Below is a small trained network, with its code and all its weights. Each question gives an input and a class and asks what happens when units are switched off, that is, made to give their printed mean instead of their output.

import numpy as np


def w(rows, s, z=0):
    codes = np.array(rows[::2]) - 128.0
    scale = np.full(codes.shape[1], s)
    scale[-1] = z or s
    return codes * scale


def norm(h):
    return h / np.sqrt((h * h).mean(-1, keepdims=True) + 1e-5)


def f(y):
    return np.maximum(y, 0)


def log_softmax(a):
    a = a - a.max(-1, keepdims=True)
    return a - np.log(np.exp(a).sum(-1, keepdims=True))


def net(x, mask):
    res = np.array(x, float).reshape(1, 5) / 4 @ E
    u = 0
    for l in range(2):
        y = f(norm(res) @ A[l][:, :-1].T + A[l][:, -1])
        res = res + np.where(mask[u : u + 16], y, B[l][:, -1]) @ B[l][:, :-1]
        u += 16
    return log_softmax(norm(res)[-1] @ U[:, :-1].T + U[:, -1])


A, B = {}, {}
E = w([
[75,211,217,168,69,87,219,84,86],'x0',
[183,214,103,120,165,75,126,161,150],'x1',
[150,209,161,118,198,255,135,125,96],'x2',
[179,141,65,124,39,168,137,144,92],'x3',
[209,83,158,156,140,142,205,137,165],'x4',
],0.0074)
A[0] = w([
[161,39,78,124,113,39,75,134,147,78],'0.n1',
[110,92,153,118,197,112,109,134,147,41],'0.n2',
[120,123,149,122,158,125,126,125,134,58],'0.n3',
[102,69,148,114,249,111,80,135,177,70],'0.n4',
[208,115,41,105,45,194,85,147,122,46],'0.n5',
[160,59,118,124,153,134,81,135,152,8],'0.n6',
[243,28,128,136,180,147,196,146,167,1],'0.n7',
[56,149,53,121,146,134,4,137,108,14],'0.n8',
[148,131,133,130,176,202,106,133,117,30],'0.n9',
[161,66,54,120,190,171,36,152,144,11],'0.n10',
[141,140,122,126,165,194,99,137,123,62],'0.n11',
[72,151,94,108,123,137,66,138,116,15],'0.n12',
[93,35,130,121,114,203,98,117,133,37],'0.n13',
[93,38,116,130,133,197,103,113,128,61],'0.n14',
[226,189,52,121,193,70,74,139,168,47],'0.n15',
[158,147,125,111,174,183,98,115,124,25],'0.n16',
],0.014,0.0036)
B[0] = w([
[59,115,54,105,161,198,122,155,199,237],'0.n1',
[110,157,108,188,149,115,100,109,100,174],'0.n2',
[147,130,101,142,147,124,144,110,108,144],'0.n3',
[110,164,79,218,158,97,105,71,63,228],'0.n4',
[102,173,75,231,166,92,98,64,49,223],'0.n5',
[117,126,126,88,73,84,204,103,136,189],'0.n6',
[224,130,190,94,121,168,53,57,167,234],'0.n7',
[207,112,178,91,120,142,57,61,166,209],'0.n8',
[95,98,63,109,156,134,128,148,193,188],'0.n9',
[134,206,167,106,70,110,254,109,144,251],'0.n10',
[62,93,83,115,125,156,109,138,175,184],'0.n11',
[214,117,163,146,134,173,136,106,176,167],'0.n12',
[161,120,156,101,161,100,112,234,86,189],'0.n13',
[132,81,160,93,155,107,128,205,73,191],'0.n14',
[142,71,175,88,151,102,130,242,51,234],'0.n15',
[78,104,79,106,122,159,140,139,175,182],'0.n16',
],0.022,0.012)
A[1] = w([
[100,151,176,144,87,138,133,134,111,2],'1.n1',
[155,129,167,108,91,144,74,83,173,70],'1.n2',
[159,133,76,136,85,149,120,142,100,41],'1.n3',
[112,149,158,136,107,136,144,145,135,86],'1.n4',
[163,114,107,131,85,139,110,142,129,73],'1.n5',
[57,130,78,103,128,200,161,157,195,94],'1.n6',
[116,150,125,133,98,162,111,138,93,43],'1.n7',
[128,127,100,153,128,124,142,86,152,137],'1.n8',
[86,76,80,137,94,98,114,135,204,67],'1.n9',
[123,97,196,116,113,110,144,231,81,57],'1.n10',
[94,152,172,139,73,133,134,127,127,8],'1.n11',
[150,145,91,146,120,105,122,113,118,49],'1.n12',
[112,164,154,100,76,105,249,112,130,91],'1.n13',
[118,132,90,226,125,99,123,89,72,45],'1.n14',
[161,133,176,103,80,136,79,79,164,74],'1.n15',
[166,131,126,101,129,116,124,115,158,197],'1.n16',
],0.019,0.002)
B[1] = w([
[137,123,85,73,117,83,162,85,102,154],'1.n1',
[202,139,180,153,48,195,121,110,127,204],'1.n2',
[106,89,208,103,241,75,146,79,185,147],'1.n3',
[142,84,91,96,139,150,194,114,55,146],'1.n4',
[127,144,199,115,163,107,160,98,195,144],'1.n5',
[187,89,38,186,200,135,174,186,237,255],'1.n6',
[165,127,120,133,173,66,97,82,151,141],'1.n7',
[129,134,123,150,118,122,115,198,80,183],'1.n8',
[197,115,56,105,253,150,218,156,194,193],'1.n9',
[82,89,174,118,88,85,57,250,54,212],'1.n10',
[146,168,129,51,118,77,156,102,158,155],'1.n11',
[61,114,141,147,140,111,148,114,124,167],'1.n12',
[42,110,59,69,10,117,103,79,159,249],'1.n13',
[90,212,174,241,136,137,177,109,114,219],'1.n14',
[158,130,174,112,143,220,35,89,113,205],'1.n15',
[136,115,176,137,51,143,154,105,124,196],'1.n16',
],0.017,0.011)
U = w([
[238,125,216,119,104,208,80,47,144,212],'0',
[160,92,55,141,191,149,174,162,209,153],'1',
[87,140,107,54,46,75,172,58,115,90],'2',
[89,195,165,247,187,93,146,73,66,148],'3',
[136,74,192,94,137,85,85,239,54,144],'4',
[113,134,123,172,67,166,95,141,108,3],'5',
],0.011,0.0017)

Each question gives the input, the list of numbers given to net, and the class t.
The units are the neurons (one row each of A and B). Each row of codes is followed by its name. A weight is (code - 128) times the scale printed after its matrix; where a second scale follows, it is the last column's (A, B and U).
mask holds one flag per neuron, layer by layer. A switched-off neuron (its flag False) gives its mean, the last column of its row in B, instead of its output. The means were averaged over made-up inputs and are rounded, as every weight is.
A unit's drop is (log p(t) with every unit on - log p(t) with that unit switched off) / (log p(t) with every unit on - log p(t) with every unit switched off).
The circuit of an input: a set's keep is (log p(t) with only the set's units on - log p(t) with every unit switched off) / (log p(t) with every unit on - log p(t) with every unit switched off). Starting from the 12 units with the biggest drops (on a tie, the unit counted first), units are removed one at a time, each time the one whose removal leaves the highest keep (on an exact tie, the one counted first), for as long as the keep stays at least 0.8.
circuit, biggest first: the units of the circuit, biggest drop first
k most important neurons: the k neurons with the biggest drops, biggest first
top k neurons in layer l: the k neurons of layer l with the biggest drops, biggest first
input [-6,-3,3,5,-8], class 0: circuit, biggest first -> 0.n8
input [8,1,1,-1,0], class 2: 3 most important neurons -> 0.n1, 0.n7, 0.n5
input [0,-7,-4,-8,8], class 0: top 2 neurons in layer 0 -> 0.n7, 0.n5
input [-7,-4,-3,-2,-2], class 2: top 2 neurons in layer 0 -> 0.n10, 0.n6
input [7,-1,-3,-7,7], class 0: 2 most important neurons -> 0.n15, 0.n5
input [5,1,-2,6,6], class 0: top 2 neurons in layer 0 -> 0.n4, 0.n10
input [8,0,-5,-4,3], class 2: 2 most important neurons -> 0.n1, 0.n7
input [3,-4,0,-8,-7], class 3: top 3 neurons in layer 0 -> 0.n7, 0.n4, 0.n2
input [-4,8,-3,6,6], class 4: 3 most important neurons -> 0.n15, 0.n4, 0.n8
input [8,0,0,6,7], class 2: 3 most important neurons -> 0.n1, 0.n8, 0.n7
input [8,1,0,-8,2], class 2: top 3 neurons in layer 0 -> 0.n1, 0.n7, 0.n5
input [-2,-6,-3,-1,6], class 0: 2 most important neurons -> 0.n7, 0.n15
input [2,8,-5,-1,-5], class 4: 2 most important neurons -> 0.n15, 0.n7
input [-5,4,1,6,3], class 3: circuit, biggest first -> 0.n5
input [6,6,2,3,3], class 2: circuit, biggest first -> 0.n7, 1.n13
input [-1,-4,-3,2,-1], class 4: top 2 neurons in layer 0 -> 0.n13, 0.n14
input [5,8,-1,1,-7], class 4: 3 most important neurons -> 0.n7, 1.n10, 0.n15
input [7,-1,-5,-2,1], class 2: 2 most important neurons -> 0.n1, 0.n7
input [-8,5,5,-7,-8], class 0: 4 most important neurons -> 0.n8, 0.n12, 0.n5, 0.n1
input [1,-7,1,2,-8], class 0: top 2 neurons in layer 0 -> 0.n8, 0.n15
input [0,5,0,2,2], class 4: circuit, biggest first -> 0.n15
input [-2,-3,-6,7,-2], class 3: 2 most important neurons -> 0.n5, 1.n14
input [7,-5,-3,-8,0], class 3: 4 most important neurons -> 0.n10, 0.n7, 0.n1, 0.n15
input [-7,0,-1,1,2], class 2: 2 most important neurons -> 0.n10, 0.n6
input [7,-5,1,-3,-3], class 2: top 4 neurons in layer 0 -> 0.n1, 0.n7, 0.n5, 0.n8
input [-4,8,7,-6,2], class 4: top 2 neurons in layer 1 -> 1.n10, 1.n9
